Here is a tiny trained network, its code and every weight. The questions are about switching its units off for an input and a class, where a switched-off unit gives its printed mean instead of its output.

import numpy as np


def w(rows, s, z=0):
    codes = np.array(rows[::2]) - 128.0
    scale = np.full(codes.shape[1], s)
    scale[-1] = z or s
    return codes * scale


def f(y):
    return y / 2 * (1 + np.tanh(0.7978845608 * (y + 0.044715 * y**3)))


def log_softmax(a):
    a = a - a.max(-1, keepdims=True)
    return a - np.log(np.exp(a).sum(-1, keepdims=True))


def net(x, mask):
    res = np.array(x, float).reshape(1, 5) / 4 @ E
    y = f(res @ A[0][:, :-1].T + A[0][:, -1])
    res = res + np.where(mask, y, B[0][:, -1]) @ B[0][:, :-1]
    return log_softmax(res[-1] @ U[:, :-1].T + U[:, -1])


A, B = {}, {}
E = w([
[239,142,160],'x0',
[145,63,243],'x1',
[254,191,96],'x2',
[148,28,39],'x3',
[150,96,133],'x4',
],0.0061)
A[0] = w([
[78,115,121,153],'n1',
[130,139,91,74],'n2',
[135,97,102,213],'n3',
[117,135,127,46],'n4',
[132,126,118,6],'n5',
[122,82,157,65],'n6',
[136,110,140,225],'n7',
[130,118,125,238],'n8',
[153,145,66,163],'n9',
[18,126,148,161],'n10',
[194,92,236,86],'n11',
[169,153,181,156],'n12',
[128,162,97,117],'n13',
[152,176,110,63],'n14',
[136,109,143,210],'n15',
[140,112,136,194],'n16',
[80,73,149,69],'n17',
[230,102,154,215],'n18',
[110,165,145,93],'n19',
[114,124,116,134],'n20',
[111,156,132,48],'n21',
[95,89,136,114],'n22',
[149,148,55,121],'n23',
[147,147,152,106],'n24',
[172,248,55,92],'n25',
[130,82,174,61],'n26',
[126,119,121,230],'n27',
[188,100,132,138],'n28',
[115,82,132,153],'n29',
[127,190,76,216],'n30',
[94,144,86,177],'n31',
[89,147,142,199],'n32',
[138,122,108,200],'n33',
[127,117,129,150],'n34',
[119,123,118,169],'n35',
[167,233,67,93],'n36',
[143,161,65,128],'n37',
[74,100,128,119],'n38',
[184,15,156,222],'n39',
[88,81,58,49],'n40',
[121,114,135,71],'n41',
[137,119,119,69],'n42',
[122,146,120,75],'n43',
[96,168,143,44],'n44',
[97,136,138,185],'n45',
],0.012,0.0025)
B[0] = w([
[175,129,143,166],'n1',
[117,115,117,132],'n2',
[138,131,102,161],'n3',
[122,134,141,115],'n4',
[117,133,142,109],'n5',
[90,94,132,147],'n6',
[128,119,103,158],'n7',
[138,120,110,157],'n8',
[156,88,99,176],'n9',
[245,171,140,234],'n10',
[79,244,147,233],'n11',
[175,194,127,190],'n12',
[117,109,124,148],'n13',
[134,98,156,153],'n14',
[124,119,103,155],'n15',
[129,126,112,149],'n16',
[146,81,152,175],'n17',
[130,224,83,239],'n18',
[130,154,148,142],'n19',
[137,131,129,133],'n20',
[120,144,148,125],'n21',
[139,97,141,157],'n22',
[135,84,82,176],'n23',
[149,158,142,142],'n24',
[92,4,150,255],'n25',
[70,102,121,156],'n26',
[139,119,112,154],'n27',
[141,162,98,172],'n28',
[113,100,122,157],'n29',
[131,73,104,204],'n30',
[139,157,121,168],'n31',
[161,141,127,168],'n32',
[141,125,114,149],'n33',
[125,122,124,134],'n34',
[136,127,123,139],'n35',
[119,20,145,234],'n36',
[120,77,98,174],'n37',
[173,110,147,169],'n38',
[113,56,51,244],'n39',
[195,155,100,177],'n40',
[116,124,136,121],'n41',
[125,132,133,119],'n42',
[117,129,136,123],'n43',
[124,161,151,140],'n44',
[152,132,127,155],'n45',
],0.027,0.0059)
U = w([
[191,226,245,224],'0',
[27,107,227,6],'1',
[245,188,80,82],'2',
[194,103,36,63],'3',
[233,144,230,1],'4',
[208,2,174,212],'5',
[57,97,190,22],'6',
[90,120,31,216],'7',
],0.0049,0.0056)

Each question gives the input, the list of numbers given to net, and the class t.
The units are the neurons (one row each of A and B). Each row of codes is followed by its name. A weight is (code - 128) times the scale printed after its matrix; where a second scale follows, it is the last column's (A, B and U).
mask holds one flag per neuron, in row order. A switched-off neuron (its flag False) gives its mean, the last column of its row in B, instead of its output. The means were averaged over made-up inputs and are rounded, as every weight is.
A unit's drop is (log p(t) with every unit on - log p(t) with that unit switched off) / (log p(t) with every unit on - log p(t) with every unit switched off).
The circuit of an input: a set's keep is (log p(t) with only the set's units on - log p(t) with every unit switched off) / (log p(t) with every unit on - log p(t) with every unit switched off). Starting from the 12 units with the biggest drops (on a tie, the unit counted first), units are removed one at a time, each time the one whose removal leaves the highest keep (on an exact tie, the one counted first), for as long as the keep stays at least 0.8.
circuit, biggest first: the units of the circuit, biggest drop first
most important unit: the unit with the biggest drop
k most important neurons: the k neurons with the biggest drops, biggest first
drop of u: that unit's drop, to one decimal
input [5,-2,-6,4,-5], class 2: circuit, biggest first	n25
input [5,7,-1,-2,2], class 7: circuit, biggest first	n39, n10, n26, n38
input [-5,-5,-3,-2,8], class 2: circuit, biggest first	n25, n10
input [6,2,7,0,2], class 7: circuit, biggest first	n10, n11
input [5,7,-7,-2,3], class 7: circuit, biggest first	n39, n11
input [3,8,-4,3,-1], class 7: circuit, biggest first	n39, n11
input [-4,-2,-4,5,-4], class 2: circuit, biggest first	n25, n10
input [6,1,4,6,-6], class 7: 2 most important neurons	n10, n18
input [-3,5,-2,-2,0], class 0: 2 most important neurons	n25, n36
input [8,7,5,5,6], class 2: 2 most important neurons	n18, n12
input [-1,4,6,1,3], class 2: 3 most important neurons	n25, n18, n36
input [3,3,5,-2,8], class 2: 3 most important neurons	n18, n39, n12
input [-5,-7,-4,6,2], class 2: 2 most important neurons	n40, n25
input [-4,-7,-5,-5,-1], class 2: most important unit	n10
input [7,8,1,0,-2], class 0: 2 most important neurons	n11, n12
input [5,-5,-8,5,-5], class 2: 3 most important neurons	n25, n36, n40
input [1,1,5,1,0], class 7: 2 most important neurons	n10, n18
input [7,4,-2,1,2], class 7: 2 most important neurons	n39, n10
input [7,-5,7,-8,5], class 5: 2 most important neurons	n25, n36
input [-4,0,-7,-1,3], class 4: most important neuron	n10
input [-6,-8,5,4,3], class 5: drop of n8	0.0
input [-5,5,3,-3,-2], class 0: drop of n39	0.1
input [2,5,-8,-6,3], class 0: drop of n11	0.2
input [3,1,-7,-2,-6], class 0: drop of n25	0.2
